Below is a small trained network, with its code and all its weights. Each question gives an input and a class and asks what happens when units are switched off, that is, made to give their printed mean instead of their output.

import numpy as np


def w(rows, s, z=0):
    codes = np.array(rows[::2]) - 128.0
    scale = np.full(codes.shape[1], s)
    scale[-1] = z or s
    return codes * scale


def f(y):
    return y / 2 * (1 + np.tanh(0.7978845608 * (y + 0.044715 * y**3)))


def log_softmax(a):
    a = a - a.max(-1, keepdims=True)
    return a - np.log(np.exp(a).sum(-1, keepdims=True))


def net(x, mask):
    res = np.array(x, float).reshape(1, 8) / 4 @ E
    y = f(res @ A[0][:, :-1].T + A[0][:, -1])
    res = res + np.where(mask, y, B[0][:, -1]) @ B[0][:, :-1]
    return log_softmax(res[-1] @ U[:, :-1].T + U[:, -1])


A, B = {}, {}
E = w([
[113,104,195,142,203,196,71,132,136,84,55],'x0',
[178,253,164,106,55,158,50,119,132,155,154],'x1',
[103,125,121,137,114,111,110,132,131,125,123],'x2',
[138,133,133,121,153,135,135,125,125,132,143],'x3',
[119,131,129,134,116,123,126,129,119,113,128],'x4',
[110,133,119,131,135,128,120,122,118,124,136],'x5',
[161,90,103,108,93,149,96,7,248,61,186],'x6',
[126,104,130,144,107,117,109,135,127,137,129],'x7',
],0.014)
A[0] = w([
[137,142,65,97,73,34,204,129,135,204,216,254],'neuron 1',
[62,63,114,139,206,50,227,181,42,162,68,197],'neuron 2',
[122,32,85,161,179,79,207,111,185,63,126,154],'neuron 3',
[107,121,197,175,147,254,46,147,185,92,79,156],'neuron 4',
[95,94,214,122,194,135,118,126,110,87,48,174],'neuron 5',
[118,236,189,103,138,124,79,204,109,179,113,147],'neuron 6',
[143,175,114,186,153,134,127,195,48,197,72,201],'neuron 7',
],0.0084,0.0099)
B[0] = w([
[140,183,73,141,27,122,196,137,121,114,125,234],'neuron 1',
[148,93,127,63,104,99,179,185,176,102,143,250],'neuron 2',
[54,129,69,158,135,211,124,101,87,136,78,214],'neuron 3',
[88,124,158,79,169,130,76,114,139,130,150,202],'neuron 4',
[140,1,135,179,186,109,123,138,144,131,131,200],'neuron 5',
[134,143,172,123,108,127,122,82,67,139,115,197],'neuron 6',
[110,109,193,160,115,95,156,145,108,171,92,218],'neuron 7',
],0.015,0.023)
U = w([
[166,112,73,23,96,76,183,238,152,110,108,255],'0',
[122,214,164,230,83,95,176,165,51,183,107,9],'1',
[132,44,165,154,190,86,153,201,192,109,126,30],'2',
[105,84,206,159,163,128,84,110,17,191,72,7],'3',
[95,140,25,197,103,192,170,86,65,110,100,115],'4',
[241,201,76,131,67,114,78,24,194,84,194,227],'5',
[103,84,66,197,209,211,56,116,139,107,77,191],'6',
[126,147,182,2,180,136,46,112,180,67,215,146],'7',
],0.0088,0.0015)

Each question gives the input, the list of numbers given to net, and the class t.
The units are the neurons (one row each of A and B). Each row of codes is followed by its name. A weight is (code - 128) times the scale printed after its matrix; where a second scale follows, it is the last column's (A, B and U).
mask holds one flag per neuron, in row order. A switched-off neuron (its flag False) gives its mean, the last column of its row in B, instead of its output. The means were averaged over made-up inputs and are rounded, as every weight is.
A unit's drop is (log p(t) with every unit on - log p(t) with that unit switched off) / (log p(t) with every unit on - log p(t) with every unit switched off).
The circuit of an input: a set's keep is (log p(t) with only the set's units on - log p(t) with every unit switched off) / (log p(t) with every unit on - log p(t) with every unit switched off). Starting from all 7 units, units are removed one at a time, each time the one whose removal leaves the highest keep (on an exact tie, the one counted first), for as long as the keep stays at least 0.8.
circuit, biggest first: the units of the circuit, biggest drop first
unit that matters most: the unit with the biggest drop
k most important neurons: the k neurons with the biggest drops, biggest first
drop when u is switched off: that unit's drop, to one decimal
input [2,-5,-4,4,-4,-8,2,-8], class 6: circuit, biggest first -> (neuron 3; neuron 1)
input [1,2,1,6,-7,6,-5,8], class 3: circuit, biggest first -> (neuron 1)
input [-1,3,4,2,6,2,4,1], class 5: circuit, biggest first -> (neuron 3; neuron 2)
input [4,-1,-3,-1,2,4,7,2], class 6: 2 most important neurons -> (neuron 2; neuron 3)
input [2,7,3,0,-8,5,-1,-6], class 3: 3 most important neurons -> (neuron 1; neuron 2; neuron 6)
input [2,1,8,8,-5,-7,-5,0], class 3: 3 most important neurons -> (neuron 6; neuron 1; neuron 7)
input [8,2,3,8,7,2,5,-7], class 7: 2 most important neurons -> (neuron 4; neuron 3)
input [0,-6,5,-8,-4,-6,8,-3], class 4: 3 most important neurons -> (neuron 5; neuron 3; neuron 4)
input [-1,-8,7,-4,1,8,1,-5], class 4: 3 most important neurons -> (neuron 3; neuron 4; neuron 7)
input [-2,1,-8,-4,-7,-5,2,-8], class 5: 3 most important neurons -> (neuron 2; neuron 3; neuron 7)
input [5,-1,3,3,-4,8,2,6], class 6: 2 most important neurons -> (neuron 2; neuron 7)
input [6,0,5,-6,2,0,-7,7], class 2: 2 most important neurons -> (neuron 2; neuron 5)
input [-7,1,-8,-2,3,-7,7,-8], class 5: 2 most important neurons -> (neuron 7; neuron 5)
input [8,-3,-5,-7,-3,3,-7,-1], class 2: unit that matters most -> neuron 2
input [-1,0,-1,-6,-8,8,2,-5], class 4: 3 most important neurons -> (neuron 2; neuron 7; neuron 4)
input [4,4,-2,8,-3,-4,-1,5], class 3: drop when neuron 4 is switched off -> 0.0
input [-6,3,-1,1,5,6,6,-7], class 5: drop when neuron 2 is switched off -> 0.1
input [5,-4,-2,-4,-1,-3,1,7], class 6: drop when neuron 7 is switched off -> 0.2
